Below are the code and all the weights of a small trained network. Each question names an input and a class and asks about switching units off, where a switched-off unit gives its printed mean instead of its output.

import numpy as np


def w(rows, s, z=0):
    codes = np.array(rows[::2]) - 128.0
    scale = np.full(codes.shape[1], s)
    scale[-1] = z or s
    return codes * scale


def f(y):
    return np.maximum(y, 0)


def log_softmax(a):
    a = a - a.max(-1, keepdims=True)
    return a - np.log(np.exp(a).sum(-1, keepdims=True))


def net(x, mask):
    res = np.array(x, float).reshape(1, 4) / 4 @ E
    y = f(res @ A[0][:, :-1].T + A[0][:, -1])
    res = res + np.where(mask, y, B[0][:, -1]) @ B[0][:, :-1]
    return log_softmax(res[-1] @ U[:, :-1].T + U[:, -1])


A, B = {}, {}
E = w([
[183,123,117,173,154,183,184,224,183,76],'x0',
[67,134,135,98,102,117,72,137,212,139],'x1',
[137,254,40,115,156,104,158,92,160,159],'x2',
[75,124,126,154,151,143,220,159,163,177],'x3',
],0.0087)
A[0] = w([
[80,129,130,127,139,125,146,122,142,152,123],'n1',
[178,131,127,123,131,122,125,135,134,111,151],'n2',
[119,164,123,121,121,116,69,51,81,140,119],'n3',
[98,139,128,125,128,114,153,114,141,151,73],'n4',
[133,137,113,124,123,110,117,107,126,136,40],'n5',
[162,184,102,132,135,126,188,125,98,130,78],'n6',
[134,153,117,114,127,105,131,128,160,131,34],'n7',
[105,91,137,117,121,124,95,132,144,127,132],'n8',
[69,132,128,125,125,125,165,100,155,155,113],'n9',
[125,46,156,135,126,137,104,125,54,123,203],'n10',
[146,104,138,127,129,125,174,156,98,122,74],'n11',
[141,63,146,132,119,144,61,197,200,97,131],'n12',
[123,174,148,117,129,127,106,86,130,133,76],'n13',
[103,140,111,128,130,126,144,116,127,136,3],'n14',
[60,50,166,120,116,127,36,140,162,123,161],'n15',
[94,160,126,107,120,101,3,18,70,148,182],'n16',
[121,97,147,126,126,126,158,143,103,128,11],'n17',
[88,51,156,126,116,122,52,101,76,129,76],'n18',
[129,137,106,145,122,126,142,125,149,125,122],'n19',
[119,146,131,127,127,132,110,93,109,128,144],'n20',
[130,22,167,122,123,123,130,127,20,121,183],'n21',
[21,126,130,124,125,118,191,106,159,177,151],'n22',
[132,139,111,125,133,123,129,113,116,149,28],'n23',
],0.015,0.003)
B[0] = w([
[105,115,162,119,148,137,131,128,156,115,158],'n1',
[134,137,162,103,126,135,157,125,84,164,149],'n2',
[80,115,78,110,121,46,116,162,86,113,199],'n3',
[101,136,159,137,135,141,134,147,150,116,152],'n4',
[97,123,102,139,127,125,111,139,123,108,141],'n5',
[194,120,104,161,122,162,150,113,160,136,178],'n6',
[164,106,140,146,142,162,120,117,96,132,148],'n7',
[155,132,130,114,133,120,114,125,164,121,165],'n8',
[104,117,181,110,108,139,132,131,168,120,169],'n9',
[47,122,137,157,130,157,177,128,64,126,209],'n10',
[146,140,82,151,128,162,124,112,150,126,154],'n11',
[6,111,161,99,125,71,189,164,158,112,204],'n12',
[138,111,91,112,127,114,170,141,88,155,156],'n13',
[79,124,127,137,128,134,126,126,146,114,139],'n14',
[212,148,119,92,131,100,116,125,206,128,224],'n15',
[110,134,100,20,131,49,44,117,61,141,254],'n16',
[142,146,107,142,121,160,123,99,109,138,145],'n17',
[96,126,182,79,133,128,49,132,79,128,215],'n18',
[153,117,177,114,110,106,154,112,86,115,148],'n19',
[121,122,114,122,130,98,127,156,109,120,156],'n20',
[95,132,145,184,125,209,159,122,23,136,226],'n21',
[119,132,236,111,127,139,176,148,174,105,200],'n22',
[84,130,122,145,126,135,126,148,136,130,139],'n23',
],0.023,0.017)
U = w([
[129,105,115,217,117,193,157,116,95,133,117],'0',
[87,109,187,109,117,119,100,149,112,112,183],'1',
[208,143,129,193,124,187,123,76,162,142,152],'2',
[163,119,167,140,119,117,156,150,252,96,114],'3',
[116,106,112,185,139,154,2,82,187,108,3],'4',
[163,135,54,117,120,75,57,116,109,153,101],'5',
],0.0097,0.0027)

Each question gives the input, the list of numbers given to net, and the class t.
The units are the neurons (one row each of A and B). Each row of codes is followed by its name. A weight is (code - 128) times the scale printed after its matrix; where a second scale follows, it is the last column's (A, B and U).
mask holds one flag per neuron, in row order. A switched-off neuron (its flag False) gives its mean, the last column of its row in B, instead of its output. The means were averaged over made-up inputs and are rounded, as every weight is.
A unit's drop is (log p(t) with every unit on - log p(t) with that unit switched off) / (log p(t) with every unit on - log p(t) with every unit switched off).
The circuit of an input: a set's keep is (log p(t) with only the set's units on - log p(t) with every unit switched off) / (log p(t) with every unit on - log p(t) with every unit switched off). Starting from the 12 units with the biggest drops (on a tie, the unit counted first), units are removed one at a time, each time the one whose removal leaves the highest keep (on an exact tie, the one counted first), for as long as the keep stays at least 0.8.
units of the circuit, in order: the units of the circuit, biggest drop first
k most important neurons: the k neurons with the biggest drops, biggest first
drop when u is switched off: that unit's drop, to one decimal
input [7,-2,3,-2], class 0: 3 most important neurons -> [n16 n15 n22]
input [-4,-3,-8,6], class 0: units of the circuit, in order -> [n21]
input [3,6,5,-1], class 3: units of the circuit, in order -> [n16 n21]
input [1,-8,5,-3], class 0: units of the circuit, in order -> [n16 n6]
input [7,4,-7,3], class 3: units of the circuit, in order -> [n16 n15]
input [-8,-2,-4,-1], class 5: 3 most important neurons -> [n16 n12 n22]
input [8,-4,-1,3], class 0: 2 most important neurons -> [n15 n16]
input [4,4,-2,-6], class 3: 3 most important neurons -> [n16 n21 n15]
input [-6,-6,-8,2], class 0: 2 most important neurons -> [n21 n10]
input [4,3,5,-1], class 2: 2 most important neurons -> [n16 n12]
input [1,-3,1,-8], class 5: 2 most important neurons -> [n22 n12]
input [3,4,4,-8], class 5: drop when n22 is switched off -> 0.1
input [7,0,8,-7], class 2: drop when n16 is switched off -> 0.2
input [-3,-7,5,5], class 3: drop when n21 is switched off -> 0.2
input [5,-3,3,-7], class 2: drop when n16 is switched off -> 0.4
